Below is a small trained network, with its code and all its weights. Each question gives an input and a class and asks what happens when units are switched off, that is, made to give their printed mean instead of their output.

import numpy as np


def w(rows, s, z=0):
    codes = np.array(rows[::2]) - 128.0
    scale = np.full(codes.shape[1], s)
    scale[-1] = z or s
    return codes * scale


def norm(h):
    return h / np.sqrt((h * h).mean(-1, keepdims=True) + 1e-5)


def f(y):
    return y / 2 * (1 + np.tanh(0.7978845608 * (y + 0.044715 * y**3)))


def log_softmax(a):
    a = a - a.max(-1, keepdims=True)
    return a - np.log(np.exp(a).sum(-1, keepdims=True))


def net(x, mask):
    res = np.array(x, float).reshape(1, 5) / 4 @ E
    u = 0
    for l in range(3):
        y = f(norm(res) @ A[l][:, :-1].T + A[l][:, -1])
        res = res + np.where(mask[u : u + 5], y, B[l][:, -1]) @ B[l][:, :-1]
        u += 5
    return log_softmax(norm(res)[-1] @ U[:, :-1].T + U[:, -1])


A, B = {}, {}
E = w([
[162,188,18,181,182],'x0',
[236,206,166,134,73],'x1',
[254,36,110,163,187],'x2',
[148,99,4,59,20],'x3',
[122,126,112,14,202],'x4',
],0.005)
A[0] = w([
[146,168,134,3,217,5],'0.n1',
[239,222,186,90,86,143],'0.n2',
[139,43,240,38,104,6],'0.n3',
[129,88,192,189,70,19],'0.n4',
[124,198,124,152,124,229],'0.n5',
],0.0068,0.0031)
B[0] = w([
[226,198,151,64,111,180],'0.n1',
[9,31,125,111,181,252],'0.n2',
[158,189,171,122,55,185],'0.n3',
[183,201,169,153,91,137],'0.n4',
[122,162,19,140,170,218],'0.n5',
],0.011,0.0029)
A[1] = w([
[146,90,171,91,48,91],'1.n1',
[178,198,44,151,150,106],'1.n2',
[100,120,119,254,67,112],'1.n3',
[130,202,131,153,129,52],'1.n4',
[85,194,171,104,91,3],'1.n5',
],0.0091,0.0032)
B[1] = w([
[141,142,135,177,107,192],'1.n1',
[130,135,163,140,101,230],'1.n2',
[154,144,138,5,170,251],'1.n3',
[133,127,139,133,142,119],'1.n4',
[98,169,104,156,152,157],'1.n5',
],0.015,0.003)
A[2] = w([
[170,151,1,154,218,188],'2.n1',
[237,21,154,166,142,88],'2.n2',
[78,197,235,158,243,44],'2.n3',
[126,84,39,75,8,107],'2.n4',
[151,134,200,139,143,3],'2.n5',
],0.0077,0.0018)
B[2] = w([
[97,144,223,144,66,248],'2.n1',
[44,175,11,75,107,199],'2.n2',
[180,89,63,151,115,253],'2.n3',
[171,120,138,184,195,211],'2.n4',
[122,117,112,151,102,138],'2.n5',
],0.013,0.0048)
U = w([
[84,171,64,129,84,200],'0',
[157,188,199,222,9,169],'1',
[211,187,169,48,140,117],'2',
[192,95,92,241,158,149],'3',
[68,55,155,140,132,191],'4',
[142,105,187,145,112,41],'5',
[140,60,209,140,93,1],'6',
],0.013,0.0088)

Each question gives the input, the list of numbers given to net, and the class t.
The units are the neurons (one row each of A and B). Each row of codes is followed by its name. A weight is (code - 128) times the scale printed after its matrix; where a second scale follows, it is the last column's (A, B and U).
mask holds one flag per neuron, layer by layer. A switched-off neuron (its flag False) gives its mean, the last column of its row in B, instead of its output. The means were averaged over made-up inputs and are rounded, as every weight is.
A unit's drop is (log p(t) with every unit on - log p(t) with that unit switched off) / (log p(t) with every unit on - log p(t) with every unit switched off).
unit that matters most: the unit with the biggest drop
k most important neurons: the k neurons with the biggest drops, biggest first
k most important neurons of layer l: the k neurons of layer l with the biggest drops, biggest first
input [-3,4,-4,-8,1], class 3: 2 most important neurons of layer 2 : 2.n3, 2.n2
input [7,-3,-4,3,-7], class 1: unit that matters most : 0.n5
input [5,4,5,-5,-7], class 2: 3 most important neurons of layer 1 : 1.n3, 1.n1, 1.n5
input [8,5,4,-6,1], class 1: 2 most important neurons : 2.n1, 0.n5
input [0,-2,2,8,-2], class 3: 2 most important neurons : 2.n4, 0.n2
input [8,-8,0,0,-5], class 1: 2 most important neurons : 2.n1, 0.n2
input [1,3,-7,3,-8], class 2: 2 most important neurons : 1.n3, 2.n2
input [-5,0,4,-8,-2], class 3: 2 most important neurons : 2.n3, 2.n1
input [-4,-7,-6,-7,3], class 3: 4 most important neurons : 2.n3, 0.n2, 2.n1, 1.n3
input [4,6,4,-5,-4], class 4: 2 most important neurons : 0.n2, 0.n1
input [2,-5,5,0,-5], class 0: 3 most important neurons : 0.n3, 2.n2, 2.n4
input [-5,3,-1,5,-7], class 2: 2 most important neurons : 1.n3, 2.n1
input [-8,1,-7,-4,3], class 1: 3 most important neurons : 0.n3, 2.n2, 1.n3
input [4,-1,-5,0,6], class 2: unit that matters most : 0.n1
input [8,-7,2,4,8], class 1: 2 most important neurons of layer 1 : 1.n3, 1.n2
input [5,-6,-4,2,-5], class 4: 3 most important neurons of layer 2 : 2.n3, 2.n2, 2.n1
input [6,-3,7,-7,-2], class 0: 3 most important neurons of layer 2 : 2.n2, 2.n4, 2.n1
input [-6,3,7,7,0], class 0: 3 most important neurons of layer 2 : 2.n2, 2.n3, 2.n1
input [-8,-1,-8,-6,8], class 0: 3 most important neurons of layer 1 : 1.n5, 1.n3, 1.n2
input [-2,3,-3,-5,1], class 3: unit that matters most : 2.n3
